Below are the code and all the weights of a small trained network. Each question names an input and a class and asks about switching units off, where a switched-off unit gives its printed mean instead of its output.

import numpy as np


def w(rows, s, z=0):
    codes = np.array(rows[::2]) - 128.0
    scale = np.full(codes.shape[1], s)
    scale[-1] = z or s
    return codes * scale


def f(y):
    return np.maximum(y, 0)


def log_softmax(a):
    a = a - a.max(-1, keepdims=True)
    return a - np.log(np.exp(a).sum(-1, keepdims=True))


def net(x, mask):
    res = np.array(x, float).reshape(1, 6) / 4 @ E
    y = f(res @ A[0][:, :-1].T + A[0][:, -1])
    res = res + np.where(mask, y, B[0][:, -1]) @ B[0][:, :-1]
    return log_softmax(res[-1] @ U[:, :-1].T + U[:, -1])


A, B = {}, {}
E = w([
[9,79,169,46],'x0',
[131,125,125,129],'x1',
[127,127,131,132],'x2',
[71,64,2,188],'x3',
[152,27,219,189],'x4',
[129,125,126,127],'x5',
],0.0072)
A[0] = w([
[217,148,110,147,102],'N1',
[120,95,84,153,103],'N2',
[194,166,188,50,88],'N3',
[2,173,213,99,140],'N4',
[135,197,66,73,73],'N5',
[44,72,60,178,123],'N6',
[135,242,28,79,143],'N7',
[136,189,140,207,227],'N8',
[177,17,189,241,141],'N9',
[130,66,9,156,95],'N10',
[209,192,101,234,75],'N11',
[87,94,116,46,77],'N12',
[143,161,183,139,111],'N13',
[209,177,105,189,62],'N14',
[130,106,117,85,254],'N15',
[56,122,62,250,70],'N16',
],0.0099,0.0092)
B[0] = w([
[29,73,115,141,177],'N1',
[125,172,210,127,158],'N2',
[103,215,232,155,176],'N3',
[69,119,65,156,202],'N4',
[153,98,141,46,169],'N5',
[138,172,177,139,219],'N6',
[210,87,101,51,241],'N7',
[131,117,85,202,241],'N8',
[216,99,129,43,242],'N9',
[134,174,229,141,204],'N10',
[2,93,126,112,202],'N11',
[53,51,142,136,160],'N12',
[125,178,125,105,156],'N13',
[7,87,124,140,176],'N14',
[174,135,26,250,254],'N15',
[104,177,207,98,190],'N16',
],0.0087,0.009)
U = w([
[23,54,124,149,53],'0',
[119,247,202,148,53],'1',
[150,125,98,184,254],'2',
[185,57,129,41,85],'3',
[147,132,99,203,196],'4',
],0.014,0.0072)

Each question gives the input, the list of numbers given to net, and the class t.
The units are the neurons (one row each of A and B). Each row of codes is followed by its name. A weight is (code - 128) times the scale printed after its matrix; where a second scale follows, it is the last column's (A, B and U).
mask holds one flag per neuron, in row order. A switched-off neuron (its flag False) gives its mean, the last column of its row in B, instead of its output. The means were averaged over made-up inputs and are rounded, as every weight is.
A unit's drop is (log p(t) with every unit on - log p(t) with that unit switched off) / (log p(t) with every unit on - log p(t) with every unit switched off).
The circuit of an input: a set's keep is (log p(t) with only the set's units on - log p(t) with every unit switched off) / (log p(t) with every unit on - log p(t) with every unit switched off). Starting from the 12 units with the biggest drops (on a tie, the unit counted first), units are removed one at a time, each time the one whose removal leaves the highest keep (on an exact tie, the one counted first), for as long as the keep stays at least 0.8.
units of the circuit, in order: the units of the circuit, biggest drop first
most important unit: the unit with the biggest drop
k most important neurons: the k neurons with the biggest drops, biggest first
drop when u is switched off: that unit's drop, to one decimal
input [-4,4,-3,-4,6,-4], class 3: 3 most important neurons	(N9; N15; N4)
input [-6,2,5,6,-3,-3], class 0: 2 most important neurons	(N11; N14)
input [-6,1,-8,-5,5,-3], class 0: units of the circuit, in order	(N11; N1)
input [5,6,8,-2,5,3], class 2: most important unit	N7
input [6,6,1,-2,4,8], class 4: 2 most important neurons	(N11; N14)
input [6,3,-3,5,7,-6], class 3: 2 most important neurons	(N9; N8)
input [-6,-3,0,7,-2,-6], class 1: units of the circuit, in order	(N10; N16)
input [5,-8,3,5,1,-4], class 2: 4 most important neurons	(N11; N14; N1; N15)
input [4,2,-7,4,0,6], class 4: units of the circuit, in order	(N11; N15)
input [-8,1,-3,7,-7,-6], class 0: 4 most important neurons	(N11; N14; N1; N9)
input [1,-8,3,-5,-5,-7], class 2: units of the circuit, in order	(N10; N16)
input [7,0,6,0,-8,-5], class 3: 2 most important neurons	(N7; N5)
input [2,-6,1,-5,-7,1], class 3: 2 most important neurons	(N7; N5)
input [-8,-7,8,-2,-6,2], class 0: 2 most important neurons	(N11; N14)
input [5,-1,-8,0,-6,2], class 3: units of the circuit, in order	(N7)
input [-3,-1,-7,-2,5,1], class 3: 3 most important neurons	(N9; N15; N4)
input [4,4,-7,0,6,-6], class 3: 2 most important neurons	(N9; N8)
input [-2,1,-2,-6,-7,-3], class 3: 2 most important neurons	(N7; N5)
input [-6,7,6,8,8,7], class 1: drop when N16 is switched off	0.3
input [5,-2,-6,7,2,1], class 1: most important unit	N6
input [-8,-8,7,-8,1,-4], class 0: drop when N10 is switched off	0.1
input [-6,3,-7,-2,-2,-1], class 0: drop when N7 is switched off	0.0
